Below is a small trained network, with its code and all its weights. Each question gives an input and a class and asks what happens when units are switched off, that is, made to give their printed mean instead of their output.

import numpy as np


def w(rows, s, z=0):
    codes = np.array(rows[::2]) - 128.0
    scale = np.full(codes.shape[1], s)
    scale[-1] = z or s
    return codes * scale


def f(y):
    return np.maximum(y, 0)


def log_softmax(a):
    a = a - a.max(-1, keepdims=True)
    return a - np.log(np.exp(a).sum(-1, keepdims=True))


def net(x, mask):
    res = np.array(x, float).reshape(1, 3) / 4 @ E
    y = f(res @ A[0][:, :-1].T + A[0][:, -1])
    res = res + np.where(mask, y, B[0][:, -1]) @ B[0][:, :-1]
    return log_softmax(res[-1] @ U[:, :-1].T + U[:, -1])


A, B = {}, {}
E = w([
[63,79,90,153,165,208,254,41],'x0',
[54,7,116,60,219,192,27,203],'x1',
[208,212,27,52,217,147,220,202],'x2',
],0.0071)
A[0] = w([
[76,97,96,162,144,219,202,80,7],'n0',
[83,29,71,44,222,156,70,245,75],'n1',
[194,167,156,132,137,64,67,184,31],'n2',
[161,172,62,77,224,178,132,168,4],'n3',
[198,254,145,177,100,38,216,129,114],'n4',
[183,181,121,104,99,77,26,215,254],'n5',
[84,120,55,118,178,177,196,74,190],'n6',
[58,42,191,234,84,70,50,74,6],'n7',
[176,203,142,172,123,123,38,186,71],'n8',
[180,134,49,57,237,162,175,196,174],'n9',
[234,193,64,36,168,105,169,174,172],'n10',
[189,181,37,88,133,135,154,134,13],'n11',
[106,96,111,111,152,160,180,85,50],'n12',
[132,164,105,150,159,72,35,218,14],'n13',
],0.0084,0.0072)
B[0] = w([
[94,255,94,117,182,155,165,237,171],'n0',
[180,42,37,176,42,24,235,132,231],'n1',
[74,227,62,112,182,141,184,213,158],'n2',
[51,154,181,35,76,70,111,168,179],'n3',
[181,45,90,147,87,56,180,120,224],'n4',
[76,142,123,201,153,233,119,75,228],'n5',
[87,149,105,175,174,207,118,102,219],'n6',
[50,157,201,15,66,84,87,129,195],'n7',
[71,187,75,149,138,160,163,184,163],'n8',
[61,85,181,86,127,148,84,105,248],'n9',
[53,95,172,91,111,140,106,61,233],'n10',
[65,202,164,32,85,57,155,130,164],'n11',
[79,204,65,164,167,142,174,205,155],'n12',
[66,231,63,125,131,136,209,182,152],'n13',
],0.0099,0.014)
U = w([
[64,143,230,2,95,100,93,134,2],'0',
[96,236,64,172,188,226,198,187,22],'1',
[182,61,72,159,62,29,246,151,84],'2',
[118,33,181,227,174,237,94,67,234],'3',
],0.011,0.0083)

Each question gives the input, the list of numbers given to net, and the class t.
The units are the neurons (one row each of A and B). Each row of codes is followed by its name. A weight is (code - 128) times the scale printed after its matrix; where a second scale follows, it is the last column's (A, B and U).
mask holds one flag per neuron, in row order. A switched-off neuron (its flag False) gives its mean, the last column of its row in B, instead of its output. The means were averaged over made-up inputs and are rounded, as every weight is.
A unit's drop is (log p(t) with every unit on - log p(t) with that unit switched off) / (log p(t) with every unit on - log p(t) with every unit switched off).
most important unit: the unit with the biggest drop
top k neurons: the k neurons with the biggest drops, biggest first
drop when u is switched off: that unit's drop, to one decimal
input [4,-2,4], class 0: most important unit => n5
input [-3,3,0], class 3: top 3 neurons => (n4, n5, n0)
input [0,4,-2], class 2: top 2 neurons => (n9, n1)
input [-7,-5,5], class 1: top 3 neurons => (n5, n1, n2)
input [-6,3,-5], class 1: top 4 neurons => (n5, n9, n10, n13)
input [0,-2,2], class 3: top 2 neurons => (n1, n7)
input [-3,-2,1], class 3: top 2 neurons => (n1, n0)
input [-1,6,5], class 2: top 2 neurons => (n1, n7)
input [8,1,8], class 0: top 4 neurons => (n9, n3, n10, n11)
input [-7,7,-5], class 1: top 2 neurons => (n5, n4)
input [-5,-3,2], class 1: top 2 neurons => (n1, n2)
input [7,-7,-2], class 1: top 2 neurons => (n1, n0)
input [-8,-7,-4], class 1: top 4 neurons => (n5, n1, n2, n8)
input [-2,-4,5], class 0: top 2 neurons => (n1, n10)
input [2,2,2], class 3: most important unit => n7
input [3,3,1], class 3: top 2 neurons => (n4, n2)
input [2,0,-3], class 3: drop when n13 is switched off => 0.2
input [-3,7,-6], class 2: drop when n6 is switched off => 0.0
input [3,7,0], class 2: drop when n1 is switched off => 1.2
input [-3,3,-1], class 3: most important unit => n4
input [-5,6,1], class 2: drop when n6 is switched off => 0.3
